Each row is followed by its class.
[-0.58  0.97 -0.15  0.38 -1.12 -0.27 -0.80 -0.42 -0.16  0.22 -0.20 -0.01
 -0.37 -0.27 -1.43 -0.56 -1.11  0.50  0.60  0.50 -0.51  0.36  0.75 -0.87
 -0.54 -0.42 -0.23 -0.40 -0.46 -0.55  0.32 -0.83 -0.24 -0.25  0.33 -0.10
  0.04  0.09  2.43 -0.01  0.04 -0.42  0.15 -0.42 -1.59 -0.18] : [37]
[ 0.51  0.45  1.68 -0.69 -1.70 -0.28 -3.09 -1.76  0.78  1.06 -1.29 -0.85
  0.89  0.11  0.55 -0.23  0.45  0.96 -0.55 -0.86  0.19  0.30  1.03 -2.93
  0.29  1.67 -1.13 -0.97  0.12  0.39  0.98  0.42 -0.65 -0.28  0.18 -0.41
  0.75  0.47  1.71  0.12 -0.99 -0.59 -1.11 -1.74 -2.78 -3.53] : [37]
[ 0.89 -1.26  1.92 -0.51 -0.37  0.20 -1.81  0.88 -0.06  2.14 -0.72 -0.66
  0.75  0.13  1.75 -0.02  4.00 -0.72 -0.30 -1.14 -0.21  1.04 -0.49 -2.38
 -0.45  1.87 -0.18 -2.87 -0.04 -1.31 -0.25  1.99 -0.68 -2.07 -0.33 -0.71
  0.20  1.49 -1.97 -1.99 -1.14  0.77 -1.76  0.30 -0.41 -0.99] : [42]
[ 0.51  0.46  0.56 -0.34 -0.01 -0.49 -0.49 -0.23  0.34  0.30 -0.09  0.65
  0.59 -0.10 -0.07  0.65  1.58 -0.22 -0.19 -1.43 -0.45  1.21 -0.08  0.12
 -0.12  0.67 -0.23 -1.00  0.26  0.15  0.02  0.67 -0.94 -1.36  0.18  0.20
  0.66  0.41 -0.64 -0.26 -0.82  0.45 -0.61 -0.36  1.50 -0.31] : [42]
[ 1.19 -0.53  0.16 -1.31  0.85  3.06  4.32 -0.64  0.25 -0.40  0.32 -1.44
  2.98  1.43 -0.69 -0.32 -0.49 -1.41 -1.24 -1.87  2.94 -1.46 -1.79  0.81
 -0.01 -0.13 -1.90 -0.19  0.47  0.44 -0.43 -0.19  0.32 -0.25 -0.21  0.23
 -0.85  0.63  0.56  0.19 -0.22  0.69 -0.97  1.38  0.52  1.91] : [44]
[ 0.92  1.19  0.83  0.22 -1.53  1.97  6.52 -1.48  0.26 -0.25 -0.05 -0.25
  3.25  2.18 -4.17 -0.66  0.09 -1.92 -0.81 -3.33  1.64  1.30 -0.87  0.43
 -1.92 -0.57 -2.89 -0.37  1.50 -0.90 -1.20  0.98 -1.76 -1.80  0.12  1.61
 -0.19  2.63  3.87 -1.56 -0.74  0.93 -0.46  1.84  2.74  4.15] : [44]
[ 1.86 -1.59  1.45 -0.78 -0.28  2.94  4.98 -1.62  0.68  1.02  0.13 -1.39
  3.67  1.80 -1.26 -0.21  2.50 -2.42 -1.17 -3.72  3.29  0.09 -2.54 -0.35
 -1.27  0.84 -2.39 -2.40  0.89 -0.78 -0.79  1.42 -1.29 -2.42 -0.33 -0.09
 -0.89  2.30  0.15 -1.88 -1.00  1.61 -1.56  2.06  1.26  2.96] : [36]
[ 1.40 -3.18  0.86 -1.62  0.75  4.33  2.94  0.50  0.24  1.15  0.32 -2.57
  3.91  1.23  0.80 -0.70  2.08 -2.58 -1.52 -2.02  4.27 -2.05 -2.97 -1.18
 -0.08  1.64 -2.19 -2.44  0.24 -0.28 -0.71  0.22  0.14 -0.58 -0.89 -0.47
 -1.39  1.89 -1.60 -0.80 -0.58  1.18 -1.99  1.82 -1.47  1.46] : [44]
[ 1.28  1.96  0.27 -0.22  0.71 -0.06  2.17 -1.10  0.47 -0.91  0.85  1.50
  1.76  0.78 -0.61  0.96  1.42 -0.19  0.22 -2.39 -0.34  2.06  0.57  1.02
 -0.01  0.67 -0.90  0.21  1.94  1.31 -0.03  0.70 -0.99 -1.34 -0.66  1.15
  1.12 -0.07  0.00  0.89 -1.41  0.27  0.21  0.58  4.18  0.83] : [42]
[-0.20  0.68  0.36  0.10 -0.53 -0.44 -0.09 -0.32 -0.14  0.09 -0.24  0.33
 -0.34 -0.01 -0.54  0.21 -0.26  0.23  0.10  0.10 -0.17  0.61  0.97  0.25
 -0.16 -0.21 -0.15  0.60 -0.15 -0.26  0.32  0.29 -0.44 -0.40  0.04  0.16
  0.19  0.29 -0.43  0.43 -0.12 -0.40  0.25  0.39  0.34 -0.05] : [37]
[-0.64  0.95  1.22  0.13 -2.38 -0.85 -1.30  0.26  0.16  1.24 -0.91 -0.30
 -0.98  0.53 -1.49 -0.62 -0.22  0.60  0.17  0.38 -0.92  0.65  1.14 -2.46
 -1.24 -0.22 -0.70 -0.71 -0.46 -0.86  0.66  0.49 -0.97 -0.79  0.56 -0.52
  0.22  0.95  3.56 -0.93 -0.23 -0.72 -0.54 -2.17 -2.40 -0.68] : [37]
[ 0.07  1.64  0.66  0.67 -0.99 -1.02  1.69 -0.68  0.09 -0.27 -0.04  1.29
 -0.09  0.37 -1.97  0.66  0.73 -0.42  0.44 -1.46 -1.26  2.34  0.90  0.36
 -0.85 -0.62 -0.15 -0.42 -0.46 -0.83 -0.28  1.08 -1.65 -2.14  0.68  0.40
  0.37  0.94  1.55 -1.18 -0.63 -0.35  0.52  0.29  2.46  1.46] : [42]
[ 0.53  0.29  1.08  0.07 -0.41  0.27  2.83 -0.53  0.45  1.78 -0.42  0.13
  1.42  1.06 -1.24  0.69  3.17 -2.03 -0.58 -2.77 -0.26  2.32 -0.77 -0.02
 -1.56  0.43 -0.61 -1.99  1.06 -1.14 -0.82  1.69 -1.70 -2.98  0.84  0.34
 -0.30  1.91 -0.14 -2.51 -1.02  1.07 -0.84  1.36  3.16  2.05] : [39]
[ 1.22  0.03 -0.10 -0.80  0.95  1.62  3.32 -0.59 -0.18 -0.61  0.52 -0.51
  2.36  0.91 -0.37  0.00 -0.25 -0.75 -0.65 -1.37  2.11 -0.61 -1.07  0.92
  0.31  0.22 -1.20  0.55  0.86  0.60 -0.50 -0.26 -0.01 -0.33 -0.22  0.52
 -0.41  0.20  0.05  0.25 -0.01  0.45 -0.59  0.82  1.30  1.18] : [36]
[ 0.61 -1.18  1.62 -0.51 -0.14  2.22  4.04  0.44  0.31  1.66 -0.24 -0.91
  2.61  1.34 -0.45  0.14  4.18 -2.49 -1.28 -3.49  0.77  1.14 -2.53 -0.94
 -0.64  0.95 -1.36 -3.24  1.27 -1.63 -1.20  1.86 -1.45 -3.49  0.01  0.14
 -0.71  2.51 -1.37 -4.06 -1.23  1.99 -1.02  1.94  2.47  2.81] : [36]
[ 0.31  1.72  0.45  0.20  0.14 -1.21  0.65 -0.67  0.39 -0.45  0.05  1.27
 -0.01 -0.09 -0.71  0.78 -0.69  0.67  0.19 -0.84 -1.04  1.29  1.11  1.35
  0.21 -0.44 -0.10  0.92  1.21  1.93 -0.11  0.16 -0.63 -0.22 -0.02  1.15
  1.16 -0.02  1.06  0.36 -0.43 -0.36  0.56 -0.27  2.45  0.08] : [42]
[ 1.48 -0.38  1.24 -0.40 -0.11  1.57  3.76 -0.17  0.57  0.86 -0.41 -0.30
  2.55  1.92 -1.15  0.32  3.63 -1.85 -0.54 -3.57  0.77  1.47 -1.98 -0.33
 -1.46  1.05 -1.43 -2.71  1.36 -1.14 -1.01  1.84 -2.02 -3.66 -0.08  0.90
 -0.13  2.39 -1.23 -2.25 -1.45  1.55 -1.35  3.27  3.41  2.07] : [36]
[ 1.24 -1.86  1.41 -0.60  0.22  1.29  1.91  0.67  0.20  1.67 -0.96 -0.78
  1.68  0.78  0.76  0.26  4.01 -1.83 -0.27 -2.44  1.07  0.61 -1.95 -1.18
 -0.73  1.47 -0.27 -3.05  0.68 -1.25 -0.46  1.85 -0.55 -2.58 -0.13 -0.21
 -0.37  1.86 -2.71 -2.31 -1.39  1.45 -1.68  1.37  1.55  0.77] : [39]
